Each row has a name. Each question is about the rows just above it.

[157 149 136 177  90  74 106  91]  D
[178  86 173 113 103 159 145 102]  S
[131 178 124 124 134 169 109  95]  L
[109 139 153 138  72 101 124 158]  R
[126 127 127 153 127 127 102 110]  Q
Shuffled D with one entry gone: [136  90 106 149  74 177 157], missing | [91]
The value that L holds more than once: | [124]
Times [127] occurs in Q: | 4

[102 150 125  92 130 149 118 144 154] -> noza
[162 128 128 134 168 140  90 129 120] -> Duzuk
[160 106 133 156 137 108 136 124 155] -> sefot
[136  82 136 147 144 131 123 100 147] -> nedu
[127 129 139  95 161 127 104 145 162] -> Maziv
[122 152 146 126 124 112 138 135 140] -> Duge
[129 105 110 140 129 140 104 139 132] -> sen
[160 106 133 156 137 108 133 133 178] -> butiv
[157 134 157 140  87 131 143 119 136] -> som
[118 145 105 128 137 108  91 130 140] -> kiga
[118 145 105 128 120 161 133 130 140] -> Kugi
[162 128 128 166 168 145 136 140 137] -> Vodo
Shuffled sefot with one entry gone: [108 155 136 124 137 133 160 106], missing | [156]
The next 3 entries after [128 128 166 168 145]: | [136 140 137]
[160 106 133 156 137 108 136 124 155] is in which row? | sefot
Which row holds [160 106 133 156 137 108 133 133 178]? | butiv
Times [133] occurs in butiv: | 3

[138 113 150 151 119  89] = Vilar
[119 125 158 157 125 168] = fom
[ 95 178 161 136  72 151] = maso
[166 148  98 141 177  77] = fegi
[128 126  93  87 138  81] = Ton
[160 110  98 112 100 118] = suv
[138 169 143 115 144  86] = Tepur
[180 166 162  76 179  99] = Zike
[138 116 122 104  93 157] = zizes
[ 84 158 176 122 163 130] = lupeg
[102 102  84  85 102 153] = bigu
Repeated in bigu: | [102]
Shuffled Tepur with one entry gone: [ 86 169 115 144 138], missing | [143]
What are the next 3 entries after [169 143]? | [115 144  86]

[123 145 155 107 137 116 148 165 107 148  91 109 136  85  77 143 168 137
 157 152 127  92 108 139 127 142  96 106 145  98 108 100 103 112 138 136
 153 109 125 149 130 135 100 108 143 172 164 118 168 108  99]  B
[114 145 148  95 129 129 151 173 120 134 102 111 158  76  80 118 178 109
 160 157 171 113 105  91 131 112 109 112 162 107  90 105 117 125 125 121
 159 121 117 165 122 127 126 128 133 149 128 114 128  99 113]  A
[114 145 148  95 136 129 151 173 120 134 102 111 158  76  80 118 178 109
 160 157 171 113 105  91 131 112 109 112 162 107  90 105 117 125 125 121
 159 121 117 165 122 127 126 105 133 149 152 114 128  99 113]  H
[123 145 155 107 137 116 148 165 107 148  91 109 136  85  77 143 168 127
 157 152 139  96 108  92 142 137 127 106 145  98  97 100 103 112 138 136
 152 109 125 149 130 135 100 108 143 172 164 118 168 131  99]  E
[114 145 148  95 136 129 151 173 120 134 102 111 158  76  80 118 178 109
 160 157 171 113 105  91 131 112 104 112 162 107  90 105 117 125 125 121
 159 121 117 165 122 127 126 105 133 149 152 114 128  99 113]  V
Give the next 3 entries after [127 157 152 139  96 108  92 142 137 127]. | [106 145  98]
How many times does A hold [128]? | 3
Where do [114 145 148  95 129 129 151 173 120 134 102 111 158  76  80 118 178 109
 160 157 171 113 105  91 131 112 109 112 162 107  90 105 117 125 125 121
 159 121 117 165 122 127 126 128 133 149 128 114 128  99 113] appear? | A
H without one entry, shuffled: [105 126 109 158  90  95 102 121 145 113 105 112 159 109 134 114 113 105
 114 125 173 121 165 127 117 149 131 120 128 117 107 171 160 162 136 151
 148 178 122 129 111 157 152  91  80 118 125 133 112  76]. Gone: | [99]
The row with [123 145 155 107 137 116 148 165 107 148  91 109 136  85  77 143 168 137
 157 152 127  92 108 139 127 142  96 106 145  98 108 100 103 112 138 136
 153 109 125 149 130 135 100 108 143 172 164 118 168 108  99] is | B

[114 120 143 145 137 121 106 133 141 137 116 126 143 128 138 150 128 122
 128 113 121 121 115 119 121 128 128 108 125 122 130 125 121 140 117 107
 121 128] : Lep
[138 128 132 154 117 137 128 135 111 107 117 147 129 108 146 150 122 130
 121 126 141 133 107 117 115 144 132 155 122  95 124 154 154 129 136 141
 112 123] : lov
[134 120 121 123 124 128 138 127 121 122 131 132 122 127 122 122 127 133
 127 122 132 130 130 130 131 124 135 140 128 128 127 132 133 122 134 138
 133 128] : Zamo
[114 119 152 157 131 144 108 145 136 132 121 126 147 110 160 143 117 124
 127 118 130 110 114 110 110 144 123 105 130 119 122 126 134 151 117 107
 113 123] : kav
[138 141 104  75 128 117 155 110 130 139 152 109 106 151  95  77 134 130
 137 152 125 122 170 154 152  98 136 127 140 142 130 105 108 110 135 143
 156 133] : kemom
Which entry of kemom is missing from [128 137 155 110 125 109  75 135 140 108 117  95 130 142 106 130  77 122
 134 133  98 139 104 141 136 152 138 152 105 156 152 127 110 154 170 143
 130]? | [151]
Right after [156] comes | [133]
Whose row is [114 120 143 145 137 121 106 133 141 137 116 126 143 128 138 150 128 122
 128 113 121 121 115 119 121 128 128 108 125 122 130 125 121 140 117 107
 121 128]? | Lep
Whose row is [134 120 121 123 124 128 138 127 121 122 131 132 122 127 122 122 127 133
 127 122 132 130 130 130 131 124 135 140 128 128 127 132 133 122 134 138
 133 128]? | Zamo
Times [121] occurs in Lep: | 6

[109  99 127 109] -> Gagu
[139  94 168 109] -> buzod
[110  84 132 127] -> tovo
[145 108 161 109] -> tilit
[145 108 161 114] -> Mer
What comes right after [84] in the named rows? | [132]
The entry that follows [132]: | [127]

[111 109 133 112 117 101 132 136 104 131 106 118 113 108 124 114 122 108
 142 115 118 110 132 122 105 107 102 130 110 115 113 119 118 113 113 118
 105 109 119 108 126 140 143 112 118 126 108 106 115 130 120 101 113 123
 112 112 106 111 122 124 128 130] -> kesag
[107 105 140 124 129  99 166 170 100 160 105 113 100  96 154 130 103 121
 160  93 151 134 136 135 112  85  96 156 148  81  99 121  89 147 122 133
 103 137 137 133 132 164 141 112 158 152 118 114 119 132  93 102 115 155
 106 111  92 102 115 129 162 142] -> Nevin
[ 99 101  97 101  94 119 147 117 116 129 103 134 139 104  94 128 110 143
 126 104 138 147 156 145 101 130 119 103 130 130  97  93 119  97 127 130
 132 141  95 131  99 141 132  90 102 157 100 128 118 101 114 124 100 134
  92 112 103 102  91 149 100  98] -> tete
[112 112 127 118 117 112 145 141 112 140 112 123 119 109 130 126 115 126
 140 109 136 131 137 133 114 110 111 132 132 110 110 117 112 126 124 129
 117 131 123 128 123 140 135 113 132 141 116 120 121 124 112 114 117 138
 111 117 108 112 116 131 134 127] -> Geg
The row with [112 112 127 118 117 112 145 141 112 140 112 123 119 109 130 126 115 126
 140 109 136 131 137 133 114 110 111 132 132 110 110 117 112 126 124 129
 117 131 123 128 123 140 135 113 132 141 116 120 121 124 112 114 117 138
 111 117 108 112 116 131 134 127] is | Geg
The entry that follows [166]: | [170]

[141 115 106 119 137 117 127 128 123 105 112 122 115 121 128 128 128 128
 111 102 120 117 117 125 129 110 119 146 124 156]  nive
[110 139 128 140 120 128 112 136 124 112 119  93 141 128 120 128 128 140
 125 137 127 135 108 133 148 155 127 135 138 138]  Mefe
[121 145 120 139 128 120 110 139 107 114 142 123 128 127 144 143 143 120
 122 125 117 128 145 128 128 158 102 142 114 123]  doma
[121 145 120 139 128 120 110 139 107 114 142 123 128 127 144 143 143 120
 122 125 117 128 145 128 128  90 128 135 137 138]  sabo
[110 139 142 142 128 148 106 141 116 128 116  86 134 121 122 132 118 135
 125 132 128 134 107 135 128 160 119 141 135 128]  dumur
[128 122 123 126 121 121 138 142 100 140 115 128 142 142 133 149 112 128
 128 119 111 109 125 128 131 118 132 116 128 151]  tizub
[133 128 138 129 129 135 114 130 144 107 128 104 105 115 107 118 137 132
 135 113 128 128 110 136 124 135 104 128 128 137]  lased
Whose row is [133 128 138 129 129 135 114 130 144 107 128 104 105 115 107 118 137 132
 135 113 128 128 110 136 124 135 104 128 128 137]? | lased
The next 3 entries after [122 115 121 128]: | [128 128 128]
Whose row is [128 122 123 126 121 121 138 142 100 140 115 128 142 142 133 149 112 128
 128 119 111 109 125 128 131 118 132 116 128 151]? | tizub

[111 121 124 122 144 143] = guta
[155 182 182 154 154 154] = rokeb
[178 182 156  87  86 145] = kab
The entry that follows [86]: | [145]
What are the next 3 entries after [182 156]? | [ 87  86 145]
Times [155] occurs in rokeb: | 1
What comes right after [155] in the named rows? | [182]

[128 112 106 135 124 178 141 143 136  82 144 126 131 124 154 132 134 133
 147 120  98 100 135 133 157 127 111 115 104 117 137 150 126 109 106 137
 133 146  99 133 143 124 128 149 124 120 114 115 141 143 104 115 135 109
 123 130 147 142 149 111 148] = Buber
[119 123 111 117 144 145 140 120 132 106 142 159 130 103 141 131 119 116
 125 130 131 144 134 149 144 116 141 144 119  94 126 128 123 132 146 121
 110 142  94 126 133 144 125 148 132 125 127 133 139 129 128 125 135 128
 130 123 172 156 133 105 134] = zir
[119 123 111 117 144 145 140 120 132 106 142 159 130 103 141 131 119 116
 125 130 131 144 134 149 144 116 141 144 119  94 126 128 123 132 146 121
 110 142  94 126 133 144 125 148 132 125 127 133 139 129 128 125 135 128
 124 114 138 120 132 108 115] = butig
[130 137 123  99 149 121 118 127 116  90 120 114 123 145 133 148 159 121
 169 146 141 136 107 106 112 137  96 142 140 111 151  97 113 106 112 125
  99 111 120 134 129 116 132 121 124 119 119 128 146 126 141 101  95 114
 105 126 154 141 121 134 138] = Budiz
[157 124 127 133 112 137 121 144 156 123 124 131 146 118 132 139 104 109
 117 162 127 101 129 125 112 155 127 147  99 123 113 122 131 139 125 144
 128 110 108  88 128 108 133 112 137 120 164 141 102 127 119 109 155 144
 122 133 119 126 144 108 125] = zilu
[121 140 142 119 132 127 102 126 125 127 139 151 131 152 175 130  94 153
 113 129 148  92 119 120  97 110 134 137 120 134 126 113 135 110 108 132
 132 123 135 164 102  88 119 104 111 144 116 140 106 123 131 125 134 129
 135 137 101  83 149 135 138] = Luz
[127 150 118 148 109 135 116 134 131 131 152 112 146 178 101 123 108 136
 115 126 122  95 118 139  98 153 113 142  76 121 107 119 127 133 109 181
 115 135 118 116 113 134 145 121 106 105  96 142 120 126 121 147 156 110
 152 124 101 126  93 140  95] = dur
[128 112 106 135 124 178 141 143 136  82 144 126 131 124 154 132 134 133
 147 120  98 100 135 133 157 127 111 115 104 117 137 150 126 109 106 137
 133 146  99 133 143 124 128 149 124 120 112 177 154 122 111 141 100 116
 164 127 121 103  99 115 119] = dob
[131 114 113  98 128 144 102 131 117 124 129 104 117  85 126 118 165 116
 142 137 130 153 146 154 141 143 128 124 142 125 128 115 119 146 149 149
 129 130 105  90 115 153 150 113 141 105 152 128 145 151 108 108 120 112
 121 128 150 144 126 137 134] = gav
The next 3 entries after [153 146 154 141 143 128 124 142]: | [125 128 115]
The row with [130 137 123  99 149 121 118 127 116  90 120 114 123 145 133 148 159 121
 169 146 141 136 107 106 112 137  96 142 140 111 151  97 113 106 112 125
  99 111 120 134 129 116 132 121 124 119 119 128 146 126 141 101  95 114
 105 126 154 141 121 134 138] is | Budiz
Shuffled zilu with one entry gone: [126 119 133 125 109 108 127  99 147 131 123 127 133 155 125 137  88 109
 119 128 122 118 144 128 108 124 155 133 162 131 127 127 108 129 112 122
 144 117 112 102 137 123 144 139 132 157 112 121 141 110 125 113 124 146
 104 144 164 139 156 120], missing | [101]
Shuffled Buber with one entry gone: [111 106 112 124 133 115 154 126 115 135 143 136 146 143 133  99 142 141
 137 109 178 128 147 143 124 150 157 127 149  98 109 133 126 128 147 117
 114 104 120 115 111 148 100 134 135 135  82 133 149 120 137 131 132 130
 141 104 124 123 106 124], missing | [144]
Where do [119 123 111 117 144 145 140 120 132 106 142 159 130 103 141 131 119 116
 125 130 131 144 134 149 144 116 141 144 119  94 126 128 123 132 146 121
 110 142  94 126 133 144 125 148 132 125 127 133 139 129 128 125 135 128
 124 114 138 120 132 108 115] appear? | butig

[125 124 117 106 149] -> riv
[134 126 100  82 156] -> gezu
[102 104 155 182 122] -> vef
[115 116 118 146 129] -> beze
[102 104 182 182 118] -> vure
The value that vure holds more than once: | [182]
Where do [102 104 155 182 122] appear? | vef

[169 105 127 164 128 131 109 130 113 161  92 133 133 154 100 100 164 113
 100 159  95  83 152  81 104 108  79 109 137 163 149 154 134 145 118 144
  82 117 160 107 117 174 118 174 129 115 171] = bisap
[169 105 127 164 133 138 109 161 131 133 113 128  92 154 100 100 164 113
 100 159  95  83 152  81 104 108  79 109 137 163 149 154 134 145 118 144
  82 124 118 107 117 174 118 174 137 115 171] = safar
[139 158 175  86 107 114 115 147  89 116  91  88  99 176 110 104 174 102
 170 168 117 163  80  97  98 140  92 171 130 119 117 167  86 153 139  81
 154 119 153 119 166 148  83 101 168 130  90] = geda
What are the next 3 entries after [133 138 109 161 131 133 113 128  92]? | [154 100 100]
The next 3 entries after [116  91  88  99 176 110 104]: | [174 102 170]
Which entry of bisap is missing from [133 137 164 164 109 134  82 100 113 130  95 144 149  79 100 115 174 100
 152 174 128 127 154 117 154 159 104 161 145 108  92 169 171 131 109 105
 107  81 133 160 118 163 118 117  83 113]? | [129]

[144 116 158 150  88 126] = rebu
[127 129 123 126 134 130] = nozib
[125 131 112 118 146 132] = Gibef
[141 117 124 131 125 142] = Nepim
[146  96  91  94 158 160] = Kifa
[123 137 140 139 118 119] = bez
[126 131 117 123 122 132] = bemen
[147 119 159 153  86 127] = Bug
[122 137 137 135  93 136] = ruzor
Shuffled bemen with one entry gone: [126 117 122 131 132], missing | [123]
Count of [139] in bez: | 1
The entry that follows [94]: | [158]
The next 3 entries after [116 158]: | [150  88 126]
ruzor without one entry, shuffled: [137 122 136  93 137]. Gone: | [135]

